Here is a tiny trained network, its code and every weight. The questions are about switching its units off for an input and a class, where a switched-off unit gives its printed mean instead of its output.

import numpy as np


def w(rows, s, z=0):
    codes = np.array(rows[::2]) - 128.0
    scale = np.full(codes.shape[1], s)
    scale[-1] = z or s
    return codes * scale


def f(y):
    return y / 2 * (1 + np.tanh(0.7978845608 * (y + 0.044715 * y**3)))


def log_softmax(a):
    a = a - a.max(-1, keepdims=True)
    return a - np.log(np.exp(a).sum(-1, keepdims=True))


def net(x, mask):
    res = np.array(x, float).reshape(1, 3) / 4 @ E
    y = f(res @ A[0][:, :-1].T + A[0][:, -1])
    res = res + np.where(mask, y, B[0][:, -1]) @ B[0][:, :-1]
    return log_softmax(res[-1] @ U[:, :-1].T + U[:, -1])


A, B = {}, {}
E = w([
[130,150,52,43,183,150],'x0',
[87,254,123,141,115,45],'x1',
[212,145,145,75,67,92],'x2',
],0.013)
A[0] = w([
[153,53,129,127,138,151,130],'N1',
[85,142,157,117,228,157,217],'N2',
[128,170,154,42,189,158,21],'N3',
[110,92,101,52,170,90,120],'N4',
[118,185,111,156,118,100,141],'N5',
[118,119,224,178,68,143,50],'N6',
[83,147,125,120,115,82,2],'N7',
[165,109,121,144,127,178,54],'N8',
[250,148,115,124,34,95,127],'N9',
[159,58,147,124,158,158,139],'N10',
[143,152,83,68,172,149,130],'N11',
[22,100,107,187,162,154,176],'N12',
[162,90,76,145,114,147,68],'N13',
[155,111,151,40,104,93,84],'N14',
[185,144,126,131,102,170,87],'N15',
],0.013,0.0052)
B[0] = w([
[92,238,105,136,124,90,211],'N1',
[163,122,183,157,168,113,205],'N2',
[28,115,175,134,113,153,173],'N3',
[99,100,199,175,71,193,183],'N4',
[118,211,76,167,112,66,199],'N5',
[2,88,179,228,62,179,220],'N6',
[13,161,81,79,172,113,156],'N7',
[61,177,73,91,124,102,162],'N8',
[139,97,163,115,232,73,253],'N9',
[121,217,55,142,153,83,217],'N10',
[81,132,170,195,100,199,204],'N11',
[202,85,170,87,243,60,240],'N12',
[45,175,138,160,137,49,159],'N13',
[131,75,187,133,241,109,187],'N14',
[130,144,130,85,170,98,155],'N15',
],0.0093,0.013)
U = w([
[42,243,31,132,131,47,121],'0',
[135,34,204,112,213,63,107],'1',
[1,66,221,213,77,207,99],'2',
[187,138,154,165,134,117,250],'3',
[189,105,33,114,57,156,103],'4',
[129,115,31,91,44,155,104],'5',
[175,76,79,81,67,96,101],'6',
],0.0089,0.016)

Each question gives the input, the list of numbers given to net, and the class t.
The units are the neurons (one row each of A and B). Each row of codes is followed by its name. A weight is (code - 128) times the scale printed after its matrix; where a second scale follows, it is the last column's (A, B and U).
mask holds one flag per neuron, in row order. A switched-off neuron (its flag False) gives its mean, the last column of its row in B, instead of its output. The means were averaged over made-up inputs and are rounded, as every weight is.
A unit's drop is (log p(t) with every unit on - log p(t) with that unit switched off) / (log p(t) with every unit on - log p(t) with every unit switched off).
The circuit of an input: a set's keep is (log p(t) with only the set's units on - log p(t) with every unit switched off) / (log p(t) with every unit on - log p(t) with every unit switched off). Starting from the 12 units with the biggest drops (on a tie, the unit counted first), units are removed one at a time, each time the one whose removal leaves the highest keep (on an exact tie, the one counted first), for as long as the keep stays at least 0.8.
circuit, biggest first: the units of the circuit, biggest drop first
unit that matters most: the unit with the biggest drop
k most important neurons: the k neurons with the biggest drops, biggest first
drop when u is switched off: that unit's drop, to one decimal
input [-4,-4,-2], class 0: circuit, biggest first -> (N10; N1)
input [1,2,1], class 3: 4 most important neurons -> (N10; N1; N6; N8)
input [2,0,-8], class 1: most important neuron -> (N12)
input [-7,-2,4], class 2: 2 most important neurons -> (N6; N12)
input [-2,-8,-8], class 0: 3 most important neurons -> (N10; N1; N8)
input [-7,5,0], class 2: 2 most important neurons -> (N6; N10)
input [-6,-7,-2], class 0: 2 most important neurons -> (N10; N1)
input [-1,-2,0], class 3: 3 most important neurons -> (N5; N7; N6)
input [-6,0,-6], class 1: 2 most important neurons -> (N12; N11)
input [2,0,0], class 3: 2 most important neurons -> (N6; N3)
input [3,5,6], class 1: 2 most important neurons -> (N9; N14)
input [-4,3,3], class 2: 2 most important neurons -> (N12; N6)
input [-1,0,-2], class 3: 2 most important neurons -> (N9; N14)
input [8,-5,2], class 2: 2 most important neurons -> (N4; N11)
input [7,5,5], class 2: unit that matters most -> N11
input [-4,0,-6], class 1: drop when N4 is switched off -> 0.0
input [2,0,1], class 3: drop when N7 is switched off -> 0.1
input [2,-2,-1], class 3: drop when N6 is switched off -> 1.1
